m =
[[136 144 145 148 110 108 108 113 132 110]
 [122 105 104 103 142 153 149 154 121 149]
 [126 121 119 120 132 136 135 137 126 135]
 [121 119 119 115 141 141 140 135 126 139]
 [121 132 135 129 140 128 132 116 131 130]
 [131 122 120 123 124 131 129 139 126 130]]
m[0,0] = 136
m[5,1] = 122
m[4,3] = 129
m[3,3] = 115
m[0,3] = 148
m[2,6] = 135
m[3,4] = 141
m[3,5] = 141
m[4,9] = 130
m[2,2] = 119
m[2,5] = 136
m[3,9] = 139
m[1,5] = 153
m[5,3] = 123
m[2,1] = 121
m[:, 1] = [144, 105, 121, 119, 132, 122]
m[2,8] = 126
m[4] = [121, 132, 135, 129, 140, 128, 132, 116, 131, 130]
m[4,1] = 132

grid = [129 129 131 132 127 100 141 132 109 111]
grid[0] = 129
grid[6] = 141
grid[8] = 109

arr =
[[ 99 156 156 153 100 156 100 156]
 [100 155 155 152 100 156 101 156]
 [102 154 153 151 102 154 102 154]]
arr[0][0] => 99
arr[-1][5] => 154
arr[-1][0] => 102
arr[:, -4] => [100, 100, 102]
arr[:, -3] => [156, 156, 154]
arr[1][2] => 155
arr[-1][4] => 102
arr[-2][-1] => 156
arr[-3] => [99, 156, 156, 153, 100, 156, 100, 156]
arr[-1][-1] => 154

x = [137 155 138 117 124 107 141 135]
x[0] = 137
x[7] = 135
x[3] = 117

A =
146  148  151  109  121  124  118
146  149  149  115  119  123  113
150  127  150  153  101  102  100
113  112  108  149  144  104  145
147  144  141  107  114  151  124
110  107  107  149  136  130  138
153  149  128  114  119  148  130
106  118  108  102  152  155  149
A[0, 0] = 146
A[5, 0] = 110
A[0, 5] = 124
A[:, 5] = [124, 123, 102, 104, 151, 130, 148, 155]
A[0, 3] = 109
A[4, 6] = 124
A[1, 4] = 119
A[7, 4] = 152
A[3, 0] = 113
A[1] = [146, 149, 149, 115, 119, 123, 113]
A[2, 4] = 101
A[3] = [113, 112, 108, 149, 144, 104, 145]
A[6, 0] = 153
A[6] = [153, 149, 128, 114, 119, 148, 130]
A[4, 1] = 144
A[2, 0] = 150
A[4] = [147, 144, 141, 107, 114, 151, 124]

B =
[[118 118 148 127 122 134 139 140 131 126 130 132 125 125]
 [119 118 151 125 119 134 138 145 132 132 126 130 126 123]
 [116 126 154 128 124 134 142 148 130 123 130 135 125 127]
 [121 110 143 125 120 135 136 135 131 130 128 128 126 124]
 [122 105 137 125 121 135 134 127 130 127 131 129 125 125]
 [123 105 141 124 117 135 133 133 132 134 126 126 127 121]
 [128 135 127 122 115 127 132 124 133 135 131 130 134 129]
 [126 131 127 126 112 126 132 120 130 134 128 131 134 129]
 [126 100 140 121 112 135 130 132 134 143 121 121 129 118]
 [125 127 126 132 111 129 121 124 124 134 133 129 132 124]
 [118 120 149 127 123 134 140 142 130 125 131 133 125 126]
 [128 136 127 123 118 130 124 131 130 135 137 127 133 125]
 [121 110 143 125 119 135 135 135 131 130 128 128 126 123]
 [123 105 140 123 116 135 133 132 132 135 125 125 127 121]
 [127 132 127 125 112 126 132 121 132 134 128 131 134 130]]
Rows and columns are counted from 0.
row 0 col 0 -> 118
row 9 col 10 -> 133
row 11 col 0 -> 128
row 12 col 9 -> 130
row 4 col 9 -> 127
row 2 col 6 -> 142
row 3 col 13 -> 124
row 14 col 7 -> 121
row 6 col 13 -> 129
row 5 col 3 -> 124
row 1 col 1 -> 118
row 3 col 11 -> 128
row 8 col 1 -> 100
row 8 col 6 -> 130
row 3 col 12 -> 126
row 12 col 11 -> 128
row 5 col 0 -> 123
row 4 col 5 -> 135
row 1 col 11 -> 130
row 4 col 1 -> 105
row 6 col 9 -> 135
row 12 col 3 -> 125
row 1 col 0 -> 119
row 11 col 13 -> 125
row 5 col 10 -> 126
row 9 col 6 -> 121
row 9 col 11 -> 129
row 1 col 10 -> 126
row 10 col 7 -> 142
row 8 col 7 -> 132
row 13 col 8 -> 132
row 2 col 5 -> 134
row 0 col 2 -> 148
row 10 col 13 -> 126
row 14 col 1 -> 132
row 1 col 5 -> 134
row 11 col 11 -> 127
row 12 col 10 -> 128
